Below is a small trained network, with its code and all its weights. Each question gives an input and a class and asks what happens when units are switched off, that is, made to give their printed mean instead of their output.

import numpy as np


def w(rows, s, z=0):
    codes = np.array(rows[::2]) - 128.0
    scale = np.full(codes.shape[1], s)
    scale[-1] = z or s
    return codes * scale


def f(y):
    return y / 2 * (1 + np.tanh(0.7978845608 * (y + 0.044715 * y**3)))


def log_softmax(a):
    a = a - a.max(-1, keepdims=True)
    return a - np.log(np.exp(a).sum(-1, keepdims=True))


def net(x, mask):
    res = np.array(x, float).reshape(1, 4) / 4 @ E
    y = f(res @ A[0][:, :-1].T + A[0][:, -1])
    res = res + np.where(mask, y, B[0][:, -1]) @ B[0][:, :-1]
    return log_softmax(res[-1] @ U[:, :-1].T + U[:, -1])


A, B = {}, {}
E = w([
[138,25,12,198],'x0',
[131,128,126,129],'x1',
[1,192,63,138],'x2',
[198,149,44,7],'x3',
],0.0069)
A[0] = w([
[43,243,92,88,156],'n0',
[123,163,245,81,121],'n1',
[125,43,70,154,100],'n2',
[232,100,249,74,125],'n3',
[36,85,205,206,127],'n4',
[76,67,208,174,83],'n5',
[128,28,70,214,125],'n6',
[148,92,56,186,138],'n7',
[80,136,108,120,85],'n8',
[46,197,75,135,73],'n9',
[227,110,168,146,85],'n10',
[165,149,52,69,161],'n11',
[122,75,163,106,62],'n12',
[1,152,99,143,172],'n13',
[135,223,192,99,85],'n14',
[131,168,51,7,100],'n15',
[106,167,161,227,148],'n16',
[182,176,70,84,72],'n17',
[104,194,211,99,121],'n18',
[72,101,183,228,94],'n19',
[108,114,167,189,98],'n20',
[176,47,171,95,244],'n21',
[150,91,80,32,108],'n22',
[152,37,192,91,75],'n23',
[132,107,86,136,90],'n24',
[190,90,165,125,82],'n25',
[194,174,53,101,80],'n26',
[21,160,96,107,82],'n27',
[138,229,196,98,94],'n28',
],0.009,0.011)
B[0] = w([
[211,84,150,180,230],'n0',
[180,154,56,100,192],'n1',
[179,167,53,73,159],'n2',
[156,70,126,184,203],'n3',
[110,127,172,48,208],'n4',
[84,73,155,36,157],'n5',
[194,158,89,99,196],'n6',
[217,174,103,66,175],'n7',
[142,97,121,124,123],'n8',
[136,10,94,167,157],'n9',
[67,2,83,144,147],'n10',
[130,135,198,108,201],'n11',
[56,56,80,121,113],'n12',
[195,89,146,180,226],'n13',
[151,123,75,88,167],'n14',
[101,101,190,86,192],'n15',
[153,132,183,81,190],'n16',
[33,54,165,36,146],'n17',
[182,164,49,77,187],'n18',
[119,98,159,65,178],'n19',
[120,106,145,88,144],'n20',
[179,148,154,180,255],'n21',
[89,113,188,95,168],'n22',
[96,18,83,133,134],'n23',
[138,130,117,98,124],'n24',
[102,60,108,144,135],'n25',
[106,112,149,90,150],'n26',
[145,32,94,177,158],'n27',
[172,120,40,68,176],'n28',
],0.0094,0.0092)
U = w([
[172,161,55,82,109],'0',
[114,109,217,64,112],'1',
[168,145,163,154,255],'2',
[157,60,128,184,82],'3',
[117,247,181,223,137],'4',
[44,147,115,137,83],'5',
[43,129,79,130,94],'6',
],0.013)

Each question gives the input, the list of numbers given to net, and the class t.
The units are the neurons (one row each of A and B). Each row of codes is followed by its name. A weight is (code - 128) times the scale printed after its matrix; where a second scale follows, it is the last column's (A, B and U).
mask holds one flag per neuron, in row order. A switched-off neuron (its flag False) gives its mean, the last column of its row in B, instead of its output. The means were averaged over made-up inputs and are rounded, as every weight is.
A unit's drop is (log p(t) with every unit on - log p(t) with that unit switched off) / (log p(t) with every unit on - log p(t) with every unit switched off).
The circuit of an input: a set's keep is (log p(t) with only the set's units on - log p(t) with every unit switched off) / (log p(t) with every unit on - log p(t) with every unit switched off). Starting from the 12 units with the biggest drops (on a tie, the unit counted first), units are removed one at a time, each time the one whose removal leaves the highest keep (on an exact tie, the one counted first), for as long as the keep stays at least 0.8.
units of the circuit, in order: the units of the circuit, biggest drop first
most important unit: the unit with the biggest drop
k most important neurons: the k neurons with the biggest drops, biggest first
drop when u is switched off: that unit's drop, to one decimal
input [-2,3,4,2], class 3: most important unit	n0
input [-8,-5,-8,-8], class 0: units of the circuit, in order	(n1; n18)
input [1,-5,-7,-4], class 3: units of the circuit, in order	(n10; n3)
input [1,-2,-7,5], class 3: 2 most important neurons	(n3; n10)
input [4,-2,-6,6], class 1: units of the circuit, in order	(n22; n11)
input [4,0,-1,-4], class 0: units of the circuit, in order	(n6; n0)
input [-8,4,-8,-8], class 0: 3 most important neurons	(n1; n18; n28)
input [5,-6,0,-7], class 1: units of the circuit, in order	(n4; n19)
input [8,-1,3,-6], class 0: units of the circuit, in order	(n6; n2)
input [7,-2,7,-2], class 0: 2 most important neurons	(n7; n6)
input [4,6,7,-7], class 1: 4 most important neurons	(n4; n19; n16; n5)
input [-6,2,-4,2], class 0: 3 most important neurons	(n1; n28; n18)
input [0,6,-8,-6], class 3: 3 most important neurons	(n3; n10; n23)
input [5,8,8,-8], class 1: units of the circuit, in order	(n4)
input [-3,-5,-5,-6], class 1: 2 most important neurons	(n5; n4)
input [4,-1,7,0], class 3: 3 most important neurons	(n9; n27; n13)
input [-5,6,-8,-7], class 3: 3 most important neurons	(n3; n10; n23)
input [4,3,-7,-7], class 1: drop when n19 is switched off	0.2
input [3,-2,-8,1], class 3: drop when n3 is switched off	0.1
input [5,2,0,-1], class 0: drop when n24 is switched off	0.0
input [7,-2,7,-7], class 0: units of the circuit, in order	(n6)
input [-1,6,-5,-7], class 1: drop when n4 is switched off	0.1
